Each row is followed by its class.
[ 44 -27 -24  20  11   2 -36   1  -6   6  -1  15   5 -22   7  -8 -15   0
   0 -10  -1  11  13   3  10 -33  -4  93 -25   0 -34  18 -21   7  12  31
  28 -10  15]	golu
[ 17  28  38 -32   4   8  -8  -3 -19  -2   5   2 -18 -12  -2 -26 -12   6
  26 -19   2 -32 -20  13 -19   0  -2 -45 -31  59  -6 -29   5  24 -54  29
  16 -41  25]	Robis
[-31  16  -1  23  -4  15 -21  40 -38  22 -21 -34  13   7 -30 -17  17 -21
   6  11  47 -41  26 -13 -23   6  15  20 -47  15 -16   4  16   7 -16  24
   4 -28 -13]	kapi
[ 12 -17 -33  -5  29 -14   2 -26 -18  18  -6  -5 -18 -26   5   3 -11  25
  -5   2 -15  13   1  14   4 -36  19  30 -21 -10 -27   5 -33  19  35  33
   7 -10  19]	zimo
[ 29 -19   6 -47   5  23  -1  32 -49  35   4  -8   9  14   3 -18 -10   5
 -13 -22  49   5  -6 -54   0  15 -19  15 -29  15  27   3  -1  15  -8 -24
  17  -7 -21]	ginu
[ 16 -41 -40   2  20 -17 -70 -17  29   0  -2 -21  -6  -4  24  63   1  20
 -30  39  54  69  65  40  -5 -47 -32  71   1  20  12  14 -73  -1  24   3
  38   5  -3]	Bok
[ 18 -35  -4   9  27 -12 -46  -2   2  -8   2 -11 -16  -6  23   7  -2  21
  12  17  14  34  33  53   9 -41  -5  33 -26  17 -11  14 -14   9   6  42
  28 -24  19]	tamat
[-79  -6  19  23  11  -9 -56  17   0  18  -4 -16  -6  23 -32  10   4   7
 -20  47  51 -13   9 -24 -17  -9   3  -6 -23  29  18 -13   1  23 -23  29
  27 -64 -16]	zimo
[-69  27  -1  42   6  -8 -48  39 -19  -5 -26 -28 -47  31  49 -15   7  21
 -33  22 106  73  -4  21 -16   6  22  -7 -19   0  38  -5   3  14   9 -24
  25 -85  34]	tamat
[-46 -21  19  25   2 -28 -53  40 -10  11 -15 -12   4  32 -11   1  15  -6
 -12   9  45   1   0 -17 -13  10  13  10 -14   4 -16   3   6  29 -18  15
  35 -69   1]	golu
[  2   9 -11 -36  13 -11 -43  24 -29  23  -9 -43   0 -17 -12 -26  21  14
  -2 -14  29  -9  -7 -50   0  -3 -20   5 -43  17   1  -4 -13  33 -10   3
  14  -7  -2]	nerud
[ 15 -16 -28 -11  -5  17   7 -11 -16  27  11  13  21  15 -12 -11  22   4
  29 -16 -34  31  23 -28  12 -11  12  53 -20  -6  29 -23  21 -13   0  -8
 -43  19  12]	tamat
[-65   1   4  38  -5  -4 -30  38  -3  17  -6 -22 -25  22 -15 -12  12  -4
 -17  33  24  -2   0 -23 -21  -8  22   5 -18  10   5 -35   9  18 -13  15
  29 -77  -7]	zimo
[ 32 -38  -9  15  -3   2 -24  -6  15   9   2   2  -1 -12   8 -20  -5  11
   0 -15  -3   1  -4   8  10 -21  -1  33 -29  25 -12  30  -2  11   0  39
  26  -1  20]	nerud
[-77   3  27  38   1 -16 -51  27  27  11 -14 -39  -6  18  -5  13  -9 -33
 -16  51  62   4  29  24 -30  -3  18  11  -6  27  34  -2 -19  -1 -36  18
  48 -73  -3]	kapi
[ 16 -45 -40   4   4  -1 -41 -15   4  18 -13   7 -20  -7  15  -3  -3  36
 -17  -6  -4  49  13   7   7 -33 -11  62 -21   6 -37   2 -20  22  28  17
  31 -28  24]	Bok
[ 28 -28 -13  20   1  13 -13  -4  -9  26   4 -10 -15 -17  21 -12  -6 -17
  -8  -7  -5  15  22   3   5 -27  -8  56 -29  18 -20  -3 -23  14  22  25
  31 -20   7]	Robis
[-22  -1 -24 -21   4   0 -18  13   1  -3   3 -18   2 -34  32   4 -23  -1
  14   4  26  24  35  11  -8 -53  -2  57 -40  10   5   8 -51 -15 -12  44
 -16  16  -9]	tamat
[ 60 -48 -31  -5   2 -24  -9   6 -30   4  -5 -18 -12 -21  24 -10   9  31
  -8 -21  26  21  36   0   8 -47 -12  11 -46   2 -36   5 -28  12  24  31
  17  -6 -16]	sebi
[  36  -56    0  -50   22   14  -24   20  -33   36  -18  -20   10    2
  -44  -27    3    1  -12  -10  -13  -25  -42 -106  -10   11  -52   44
  -25   23  -45    7   -1   26    9   -2    4  -12  -39]	golu
[-29  -6  23  29 -13  -4 -60   1  18 -12 -10   4 -18  44 -28  -8  -7  15
 -32  36 114  -7  27  -3  -7   0  -8 -11 -32   7  33   1  13  39 -37   6
  64 -73  -9]	Bok
[  3  41  19 -16 -14   4   7 -27 -22  -5  29  11  -4   2 -12 -10 -14  41
  52 -13  12 -35 -22   7 -12  -2  55 -17 -35  32  23 -37  11  35 -62  23
   3 -42  48]	zimo
[ 35 -13   0 -53 -36 -28  20 -27 -40  32  -5  17  10  -3  12   8   7 -14
  32 -53  19  -6 -13 -51  11 -15  -6   1 -20  35  39  22 -15  13 -21 -27
  -8  28 -21]	Bok
[ 42  37  29 -12   3 -33 -30  15 -24 -57  11  15 -36   4 -11 -10  -3  47
  60 -20  -1  -3 -22   4  -6  -7  15 -51 -31  46  -7 -35  16  29 -46  13
  -6 -44  23]	golu
[-57  14  24  31  13 -24 -69 -22  24  -8 -26 -32 -42  -2 -17 -18  -2   3
  -3  54  96  17  31  15 -32 -17  11 -29  -9  48  37   1   9  32 -14  11
  68 -89  10]	sebi
[-58   2  18  33  -8  -5 -34  17  15  15 -24  16 -28  26 -57 -16  -3   7
  -9   9  56 -19  15 -29 -21  -7  21 -19 -24  -3  16  -5  26  15 -23  10
  19 -83  13]	Bok
[-58  -4  14  31  30  -2 -45  42  -9  19 -18 -13 -25  24 -25  -5  10 -14
 -15  32  48 -13 -12 -24 -22  -6  24 -17 -12  15  50  -3   1  13 -22   1
  46 -70  -5]	zimo
[ 36 -28 -32   2  -7   3 -29 -26 -21  13   3   3  -4  -8  13   0  -5  46
   6 -13  14  31  24  18   5 -33   2  56 -43  11 -34   0  -7  31  14  28
  18 -34  34]	Bok
[ 18  26  17 -20 -15  -4 -21 -13 -15 -13  12  23 -16  15  -2  -9  -9  39
  38 -22  14 -17  -7  21  -1  -2  14 -44 -34  41  17 -31  10  27 -55   0
  15 -47  40]	Bok
[-47  -3  26  28   5 -33 -33  22 -18   6 -11 -32 -11  26 -14 -15  13  -7
  -4  40  67   9  44   1  -5  -6  10 -46 -43  -1  30  -8  14   2 -31  16
  19 -70 -16]	kapi
[ 18  28  18   0 -20  17 -20 -16  -3  -7  19   9 -24  -3  10 -23  -7  43
  14 -21  -1 -21 -27  37  -3  16  10 -26 -19  41 -23 -54  11  11 -30   1
  31 -56  35]	zimo
[ 30 -32 -21   7   6   3  -4 -25   5   5   7   3 -15 -24  15  -5 -16   4
   2   7 -18  23   5  17   1 -34  12  49 -18  10   4   1 -20 -10  14  18
  21 -17  -4]	zimo
[-50  33 -19  18  -3  26 -24  31 -70  21   9 -26  -6  25  10   1  -7 -12
  11  17  22 -18  13  12 -21   8 -15 -11 -44  49 -47 -60  -2  17 -19  19
  33 -61   2]	ginu
[ 19 -19  -6 -25  -5  -6 -19  12 -40  18   2 -12   3  -3 -30 -12   5   6
   6   2  25 -12 -27 -69  -1  -2 -28  21 -37  13 -13  15   4   4 -13  -4
   6   8 -18]	nerud
[ 43 -27 -13 -12  20  16  -2 -17 -17  16  -5 -13   2 -21   5 -13   1   8
  -2   4  36  15  30   5 -25 -23  13  50 -52  17 -23  17 -13  12  -8  55
   0   0  18]	Robis
[-47  12  11  22  19  -5 -42  30 -25  27 -16 -17 -20   8 -36   6  12   1
  -7  24  33 -20 -15 -15 -35  -2  33  24 -24  32   0 -11  12  13 -13  11
  25 -81   7]	zimo
[-60 -11  19  22 -10  -5 -25  32 -14  26 -25 -22   2  15 -25 -25  12 -10
  -5   9  41 -16  16 -17 -14   3   7 -19 -25  14  -5   8  24   6 -15  23
   9 -51 -15]	kapi
[ 48 -40 -15  -1  -6  -1 -20 -36 -11  17  10  -1  -1 -19  28  -9 -21  32
 -10   6  64  21  24   6   5 -33 -11  54 -40  23  -4  24 -25   3   3  14
  38 -12  13]	sebi
[  9 -19 -18 -16   4   3 -25  -8 -43  26  -8  -2   6 -13 -11  -1  -6  -6
  11 -23  29   1   0 -60   1 -24 -16  12 -26  40  40   5 -24   9   4 -17
  13  -5 -24]	sebi
[-49   2  21  15 -16 -42 -42  21 -14  27 -19 -29 -13  13 -14 -31  16  -4
 -22   7  61  11   0 -38 -11  12  15 -18 -49  10  -5  -5  25  26 -27  23
  19 -74   8]	nerud
[-51  -7  19  33   2  15 -53  65 -16  22  -4 -32 -22   3 -23 -14   9 -24
  -6  19  26 -14  19  -5 -27  15   9  17 -29  -1 -44 -28   8  -1  -5  10
  48 -88   6]	Robis
[ 73 -13  -5  -6  29   4 -40 -24  16   5  -9 -29 -14 -31   9 -15   3 -11
  -1   3  11   2  53  13   6 -36 -32  51 -61  42  -9  -8 -31  12  -2  61
  13   9  -9]	tamat
[ 23 -31 -33  11  -3   3 -12 -34 -19   1   8 -12  -4 -28  17  -1 -27  25
   3  17  32  22  32  11   2 -41 -12  44 -29   6 -29  14 -29   8  32  24
  26 -10   5]	sebi
[ 25 -25 -24  -1  10  -8 -32  -3  -2  15   8 -24   3 -19  16  -1   4  27
  -1  -4  16  31  14  12   1 -31  -3  38 -26  11  -4  14 -23  10   2  30
  18 -11  33]	nerud
[-33 -30  -3 -36 -11 -10 -22  14 -62  23  18   7  -1   2  -1 -18  -7  -2
  24   9  -1  37  -6 -71  17  -9 -20  31 -43   7  -9 -22  17   1 -17 -11
  26 -29 -40]	ginu
[-10  51  26 -22  -5 -13 -16   6 -17 -10   6  11 -24  -6  28 -32 -11  24
  30 -33  -8  -7 -17  28  10 -16  10 -35 -40  42  16 -41   6  22 -50  22
  -2 -45  36]	tamat
[ 44 -41 -26  12  38  29   8 -13   2  28  -6   8  -3 -23  30   3  -6 -10
  -8  -5 -45  28  -7  14 -13 -30  20  86 -16  35  -4  30 -24   3  27  41
  -1  13  40]	Robis
[  2  26  34 -14 -18   1   4 -20 -28   9  16   2 -11 -12   8 -22   7  11
  35 -28  13 -35 -15  13  -9  -8   7 -26 -33  43 -12 -28  15  22 -51  25
  24 -53  24]	Robis
[-56   3   7  24   2  -6 -71  52  -5   8  -7 -28 -14  12 -37 -11  10  10
 -11  25  57  -9  -2 -27 -19  -2  -7   6 -25  11 -10  -5  11  17 -24  15
  41 -59   9]	nerud
[ 41 -31 -29   5   9 -11 -23   2  -9   4  -7  -4   5  -8  25 -13   1   2
  -6  -8  -1  27  13   2   6 -34 -11  59 -21   9 -26   6 -23  26   5  37
  20  -6   3]	golu
[ 19 -31   5 -44  12  -9 -25  14 -30  19   9   9  -5  -2 -14  -9 -43  42
   1  10  -4  27 -10 -41  25  -6 -23  27 -25  13   7  26 -11   1  23 -26
 -21  12  -2]	kapi
[ 17 -13  -5 -43   7  17  -3  22 -43  10  -1  -9   9   8  -9 -10  -7 -15
  14  -4  27  -2  -4 -50   1  -7 -30  10 -25   3  31   0 -12  -6 -18 -16
 -11  21 -32]	tamat
[ 21 -11 -19   4  19  -3 -35  11  -2   4   3 -15   1 -23  17 -21  -9  10
 -10  15  16  14  13  -4   5 -36  -7  39 -52  17   8  19 -20  12 -15  51
  13   4  21]	nerud
[ -9 -45  -3  -7 -39 -14  10 -34 -15  20 -14   5  -5  37 -53   6   4  24
 -21   9  41  12 -13 -52 -16   0 -32  -5  27  30 -17   6  38  16  35 -36
  -2 -30 -46]	sebi
[ 25 -25 -21 -20  18  -7 -46 -14 -34  22 -27  23  -2   6  -6  -7   9  16
 -29 -20  18  14  -6 -48  18   0 -27  21 -57  21 -10   9  -8  26   9   4
   7   4 -11]	Bok
[-57  -2  24  32  -5 -35 -28   6  -9  19 -17 -35 -16  28 -31   6  12  17
 -10  24 111 -10  -3  -9 -40  15  36 -36 -34   2 -10  19  12  17 -32  30
  24 -82  33]	nerud
[ -2 -39 -38  10   1  14 -40 -12 -11  15  -4 -22  -9 -16  15  10   1  30
 -12   4  62   8  -5  -5  -5 -35 -11  76 -12  12 -31  23 -44  33  23  23
  64  -1 -10]	zimo
[ 50 -53 -28  -1  20   7 -42 -21  10   2  -4  31 -12  -8   9 -13 -14  37
 -12   3  -5  20  26  10  15 -47 -25  41 -56  27 -20  17 -16   6   1  49
  15   2   7]	Bok
[ 13 -22 -47   1  27  14 -53   7  -1  -4  -8   8   0 -13  16   3   3  43
  -3  -3  33   6  43  42   6 -48  -9  35 -42   1 -18  20 -38  17   1  41
  31   8  22]	Bok
[-72   5  16  22  18 -16 -58  17 -39  22 -23  -8 -37  21 -27 -16  -5 -14
 -17  52  54  27   2 -24 -18 -19 -25 -17 -10  39   1 -10  21  42  -6  13
  44 -80   2]	Robis
[  3 -27  -8 -18  13 -19 -41   9 -23  13  13   3  -1  18 -30   0 -21  -8
  11  29  12  18  25 -49  31  -9 -18  27 -37  -5  44   0 -26  -7  -5 -35
  11  13 -36]	kapi
[ 21 -29 -21 -21 -19  12 -10  26 -30  16   1 -18   3   9  -6 -21   4  13
 -16  -5  10  17 -35 -57  -3  10 -34  27 -16  14 -13   5   9  -1  12 -28
  -2   4 -17]	nerud
[-64  -7 -31  45   3 -43 -48  -4 -20  19 -22  20 -25  42  -3  13 -19  -8
 -13  34  20  22  43  28   6 -25   2 -34 -34  10 -37 -21 -25  35  -1  41
  29 -44  27]	Bok
[  7 -33  16 -31 -43 -44 -19 -27  20  18  17 -34  22  16  47 -18  45  -3
  48  -2  62  67  28   8 -18 -24  35  44  12  36  76  -1  13  29 -76 -14
  47 -50  15]	golu
[ 46 -21  -9  -8  -5 -14 -29 -19  12  12  -5 -17  -3 -18   7 -24   9  22
 -15  -7  67   9  16 -11   6 -34 -25  31 -31  19   3  29 -17  31 -19  42
  36  17   8]	nerud
[ 34 -38 -28 -35 -22  43 -30  -2   3   1  28  11  37  29 -45 -49  -9  18
  28   1 -24 -61  21 -48  25 -14 -65  43 -34  40 -35 -16  12  50 -20  18
  12  48 -49]	golu
[ 27 -19   5  10  11  -4 -29 -21  -7  24  11 -14 -11 -11  21  -7 -23   4
 -12  26  27  30  26  14  10 -42 -14  86 -46  20  14   6  -9   7   3  29
  24 -55  14]	tamat
[-11 -40 -13 -28   3  17 -18  20 -41  23  -4  -8 -16   7 -20 -17  16   7
   9  -4   4  -5 -34 -56 -16  -3 -23  34 -31  27 -39  -5   4   2  -3 -16
  25 -22 -33]	Robis
[-69  15  25  13  -3 -28 -40   6   4  22 -13 -28 -24  14  10  -1   1   0
  -9  36  56   6  14  19 -19 -20  -6  12 -27  51  -4  -8   4  13 -21  29
  16 -71   8]	tamat
[ 18 -14   2 -46   1  -6 -24  16 -40  42  -8  -6   4   0 -10 -12 -11 -29
  11 -21 -11  -7   1 -47  14  -4 -38  24 -28  37   0  -7 -14   6   1 -13
  -8  14 -25]	tamat
[ 55 -11 -23   6  22  -8  -9 -11   0   4   0  22  -4 -15  37  18   1   9
   3 -10 -56  24   6  18  16 -34  17  59 -29  22  12   9 -24  15  10  31
  -4  16  40]	Bok
[-50  15  15  29 -11 -25 -28  26 -16   6 -21  -7  -5  11   8 -12  24  -4
 -11 -11  44  11 -16  -7 -15   9  18   0  -1  -9 -11 -10  15  15 -18   2
  26 -76  14]	golu
